Each row has a hidden trait or not; one of two labels after the row says which. A new part has a new trait and new labels.
+4.09; -1.53; +0.53; +3.31; +0.58; +2.15; +0.10; +1.92; +3.14; +0.06; +2.72; +1.76; -1.90; +2.79; -1.18; +0.30; +1.17; +0.50; +0.62; -2.61; +0.74; +0.93; +0.16; +0.86; +0.94; +2.88; -0.33; +1.35; -3.89; +1.43; -1.39; +2.72; -4.34  J967
+3.92; +0.53; +0.20; +3.44; +1.19; +2.53; -2.62; -0.10; +1.07; -0.66; +1.63; +0.10; -1.60; +1.35; -1.02; -0.32; +1.54; -0.56; +0.23; -2.70; -1.00; -0.30; +1.89; +1.39; +0.74; +2.45; +0.20; +3.59; -1.83; +1.05; -0.32; +0.69; -1.45  J368
-2.80; +0.40; -0.29; +0.12; +0.06; +1.26; -1.19; +2.34; +0.12; +0.95; +1.24; -0.90; -1.84; -2.22; -0.44; -1.38; +1.07; +0.19; +0.83; -2.42; -0.73; +0.07; +0.69; -2.42; +1.55; -1.10; +0.58; +1.50; -3.31; +0.19; -1.72; +1.48; -0.82  J967
+4.53; +0.14; +0.25; +3.86; +0.25; +8.01; -2.10; -2.21; +2.60; -0.73; +1.18; +1.04; +2.55; +1.37; -0.83; -1.70; +0.74; +0.09; -0.12; +3.23; -0.41; +0.45; +2.00; +4.66; -0.18; +2.86; -0.05; +2.22; -1.24; -1.97; +2.18; +0.32; -2.93  J967
-0.45; -0.18; +0.39; +2.38; +0.20; -0.50; -1.08; +3.06; +0.61; +0.64; +1.30; +0.48; -2.03; -0.39; -1.92; +2.61; +0.95; +1.13; +0.83; -2.69; +0.31; -0.20; -0.12; +0.82; +1.26; +0.82; +0.71; +1.60; -0.74; +1.87; -2.04; +1.89; -1.14  J368
+3.96; -0.80; -1.19; +2.75; +1.37; -2.47; -0.66; +3.51; +1.43; +0.26; +3.31; -1.76; -2.47; +3.05; +0.18; -2.01; +0.97; +0.65; +0.98; -2.19; -0.18; -1.13; +0.59; +3.39; +1.46; +0.62; -0.56; +0.46; -4.70; +2.44; -0.20; +2.17; -2.10  J967
-0.74; +0.77; +0.65; +1.52; -0.18; +2.07; -0.65; -1.18; +2.54; +0.31; +1.41; -2.93; +1.06; +3.39; -1.18; -0.83; +0.72; -0.41; +0.51; -3.52; -1.47; -0.53; +0.66; -0.50; +1.53; +0.50; -0.37; +0.94; -4.02; +0.21; -0.89; +0.85; -3.24  J368
-1.58; +0.00; +1.38; +0.53; +1.03; +1.59; -1.18; +0.13; +0.79; +0.52; +1.57; -1.31; -1.85; -0.87; -0.55; +0.36; +1.27; -0.49; +0.04; -2.48; -2.55; -1.34; +0.51; -6.33; +1.74; +0.22; +0.30; +0.95; -2.50; -0.56; -2.49; +0.91; -4.00  J368
+1.63; -0.29; -2.22; +2.99; +0.99; +1.55; -2.45; +2.76; +0.84; +1.02; +2.06; +0.97; -1.82; +2.01; -1.42; -3.27; +1.46; -0.16; +0.77; -3.11; -0.38; +0.32; +0.38; +1.53; +1.16; +0.80; +0.30; +2.14; -3.67; +1.67; -0.88; +2.34; -1.45  J368
+1.24; +0.46; -0.93; +3.33; +1.90; +0.62; -1.84; +3.66; +1.35; +0.52; +2.45; -0.44; -2.26; +2.96; -1.34; +0.44; +1.64; -1.46; -0.09; -3.78; -0.05; -2.48; -0.68; +1.04; +1.49; +2.46; +0.10; +2.43; -3.62; +3.00; +0.13; +0.87; -1.42  J368
+4.33; -0.53; -1.43; +1.50; -0.35; +3.31; +0.60; +0.36; -0.17; +0.31; +1.37; +1.16; -2.13; -1.17; -0.93; +2.56; +1.65; +1.09; +0.23; -1.75; +0.21; +1.10; +1.65; -2.43; +1.82; +1.90; +0.99; -0.91; -1.72; +1.31; -3.33; +2.16; -2.83  J967
+4.65; -0.50; +1.23; +3.77; +1.38; +0.76; -3.53; -1.44; +0.88; -0.30; +4.09; +2.01; -0.29; +3.17; -0.36; -5.64; +0.76; -0.11; +0.70; -6.89; -1.05; +0.79; +0.74; +2.20; +0.23; +0.91; -0.36; +1.66; -6.22; -0.47; +1.21; +1.62; -4.40  J967
+3.71; +0.07; -1.28; +1.33; +0.88; -1.07; -1.34; +4.68; -0.34; -0.21; +1.27; -0.56; -3.22; +0.81; -1.25; -0.92; +1.55; +0.56; +0.34; -5.25; +1.17; -0.55; +2.63; +1.33; +1.55; -0.26; +0.65; -0.18; -2.83; +4.04; -2.17; +1.77; -0.21  J967
+1.24; -0.83; +3.03; +2.23; +0.45; +0.59; -0.25; -0.47; +1.93; -0.04; +1.43; -0.64; +0.09; -0.48; -0.07; +2.84; +0.55; +0.52; +0.72; +2.25; -0.95; -0.05; +1.36; +0.48; +0.61; +1.88; +0.16; +1.74; -0.06; -0.83; -0.89; +1.56; -3.61  J967
+2.85; -0.65; +0.72; +4.52; +0.55; +1.95; -2.12; -2.97; +3.45; -0.23; +3.61; +0.70; +0.40; +2.14; -0.67; -0.01; +0.39; -0.87; +0.24; -4.07; -0.05; -0.04; -1.03; +1.43; +1.47; +2.37; -0.70; +2.36; -2.41; -1.77; +0.45; +0.45; -3.10  J967

New part:
-1.07; -2.32; +0.21; -1.78; -0.08; -0.40; +0.88; +1.33; +0.17; -0.04; -0.38; +1.55; +4.76; +2.14; -0.10; +1.59; +0.84; -2.16; +0.86; +0.62; +1.67; +3.66; -2.67; -0.57; -3.32; +1.78; -0.44; -1.61; +0.14; +0.22; -0.76; -0.84; -1.14; -1.07; -3.16; -0.58; +4.14; +0.32; +1.66; +0.49; -0.97; +4.00; -0.08; +0.88; -0.12; -0.05; +0.27; +0.47; -0.80; -0.69; -0.07; -0.93; -1.37; +4.75; +0.75  (92)
-5.26; +3.45; -0.53; -0.61; -1.00; +1.34; -0.43; -0.65; +1.42; +1.04; -1.79; -2.03; +1.40; +0.08; -0.58; -0.27; -1.34; +0.03; +1.37; -1.50; +3.58; -1.03; -1.03; +2.64; +0.42; +1.31; -1.73; -3.64; -0.12; +1.55; +1.68; +2.17; -0.46; -1.69; -1.66; -0.97; +2.59; -0.59; +2.12; +1.04; -3.82; +2.89; -0.64; -1.14; -1.51; +0.12; +0.21; +2.60; +1.92; +0.47; +0.58; -2.16; +0.59; +0.16; +0.53  (92)
-0.20; -0.84; -1.10; -1.43; -1.88; +2.07; +0.52; -1.44; +1.05; -0.72; -0.76; -2.98; +3.06; +2.63; -0.90; -0.18; +4.28; +1.24; -1.31; -0.77; +5.84; -0.38; -0.81; +2.38; +0.02; +4.53; -1.68; -2.42; +5.94; +3.69; +0.71; +3.85; +4.00; +1.74; +0.27; -2.26; +1.97; +1.39; -2.08; -3.50; -4.43; +1.17; -0.30; +0.07; -0.43; -1.34; -0.21; +2.04; +0.14; -2.56; +2.48; -1.75; -0.66; +1.90; +1.41  (89)
-2.89; -2.12; -0.19; -2.42; -0.63; +1.17; -0.41; +1.12; -0.70; -0.90; -0.97; -0.04; +3.19; +1.21; -1.48; +0.24; +1.61; -1.76; -0.23; -0.97; +5.25; +1.01; -1.91; +1.13; -3.04; +2.27; -2.80; -4.01; +0.71; +3.03; +1.35; +0.94; -0.31; -0.34; -2.45; -1.05; +4.04; -0.15; +2.05; +0.05; -2.98; +3.78; -0.39; -0.36; -1.13; -1.98; -0.24; +2.14; +0.60; -0.16; -1.28; -2.80; -0.13; +3.53; +0.33  (92)
+0.33; -2.18; -0.49; -1.70; -1.23; +1.38; -0.79; -0.25; +0.58; +1.47; -0.19; -1.82; +4.82; +1.65; -0.06; +0.87; +3.15; -2.68; -0.82; +0.77; +3.13; -0.19; -3.02; +0.16; -0.60; +1.37; -1.67; -0.75; +3.08; +0.28; -1.16; +1.41; +3.11; -1.18; +0.48; -0.62; +2.82; +1.34; -1.00; +0.01; -4.26; +3.38; +0.32; -0.10; -0.43; -2.06; -1.22; +0.11; -0.40; -1.20; +2.09; -1.46; -0.79; +1.58; +0.33  (89)
-4.27; -1.93; -0.81; -1.45; -0.18; +0.97; -0.74; +1.00; +1.74; +0.35; +0.04; -0.42; +2.67; -0.41; -0.96; +0.29; +0.75; -1.93; +0.14; -0.63; +6.09; +0.72; -1.10; +1.36; +0.11; +2.37; -4.33; -3.32; +1.76; +3.15; +2.55; +1.05; +0.64; -2.54; -1.96; -0.47; +4.32; -0.70; +1.54; +0.21; -4.00; +2.24; -0.05; -0.64; -1.23; -1.45; +0.00; +1.92; +1.80; -0.77; -1.55; -3.92; +0.32; +1.74; +0.38  (92)
-0.41; -3.65; -1.39; -0.94; -1.11; +0.15; +1.08; +0.95; +1.82; -0.07; +0.59; +0.24; +4.25; +2.18; +0.53; +1.15; +2.60; -2.04; -0.07; +0.58; +2.49; +1.97; -1.61; -0.01; -0.87; +2.90; -2.83; -0.58; +3.73; +2.07; +0.09; +0.71; +1.35; -0.24; -1.32; -0.74; +3.05; +0.95; -0.60; -1.97; -2.39; +1.10; +0.26; +0.97; +0.17; -0.13; +0.04; +1.12; +0.08; -2.25; +0.85; -2.13; -1.29; +3.35; +1.56  (89)
-3.63; -1.40; -1.13; -2.07; -1.63; +1.74; -0.58; -0.09; +1.02; +0.37; -0.91; -2.16; +3.21; +0.82; -1.49; +0.23; +1.87; -1.28; -0.72; -0.91; +5.63; -0.20; -2.00; +2.67; -1.05; +3.01; -3.62; -4.46; +2.67; +3.66; +1.80; +2.55; +2.24; -0.66; -1.63; -1.60; +3.60; +0.60; +0.99; -0.82; -4.07; +3.87; -0.66; -0.66; -1.60; -2.09; -0.29; +2.37; +1.11; -0.79; -0.07; -2.74; -0.01; +1.65; +0.36  (92)
-4.42; -1.03; -0.24; -1.76; -0.72; +2.01; -0.87; +0.69; +0.04; +0.42; -1.14; -0.71; +2.80; +0.22; -1.41; -0.06; +0.93; -2.32; -0.36; -0.81; +6.18; -0.39; -2.04; +2.07; -1.53; +0.95; -4.14; -3.73; +0.43; +2.76; +2.22; +2.53; -0.35; -1.44; -1.93; -0.74; +4.32; -0.09; +2.52; +1.08; -4.07; +4.46; -0.37; -1.18; -2.05; -2.21; -0.84; +1.68; +1.72; +0.29; -0.73; -2.84; +0.32; +1.25; +0.09  (92)
-4.27; -1.21; -1.31; -1.16; +1.05; -0.78; -2.39; +0.61; +2.89; +2.81; +0.82; -0.70; +3.39; -2.96; -0.12; +1.36; -3.83; -3.29; +1.73; +0.38; +2.73; +1.96; -2.29; +0.56; +0.28; +0.41; -3.79; -5.02; -1.12; -1.10; +1.52; -1.34; +1.38; -6.11; -2.35; +1.21; +5.01; -1.72; +1.87; +3.16; -2.11; +1.79; -0.40; -0.56; -0.58; -1.38; +0.66; +2.90; +1.11; -0.24; -3.20; -3.46; +0.72; +2.67; -1.36  (89)
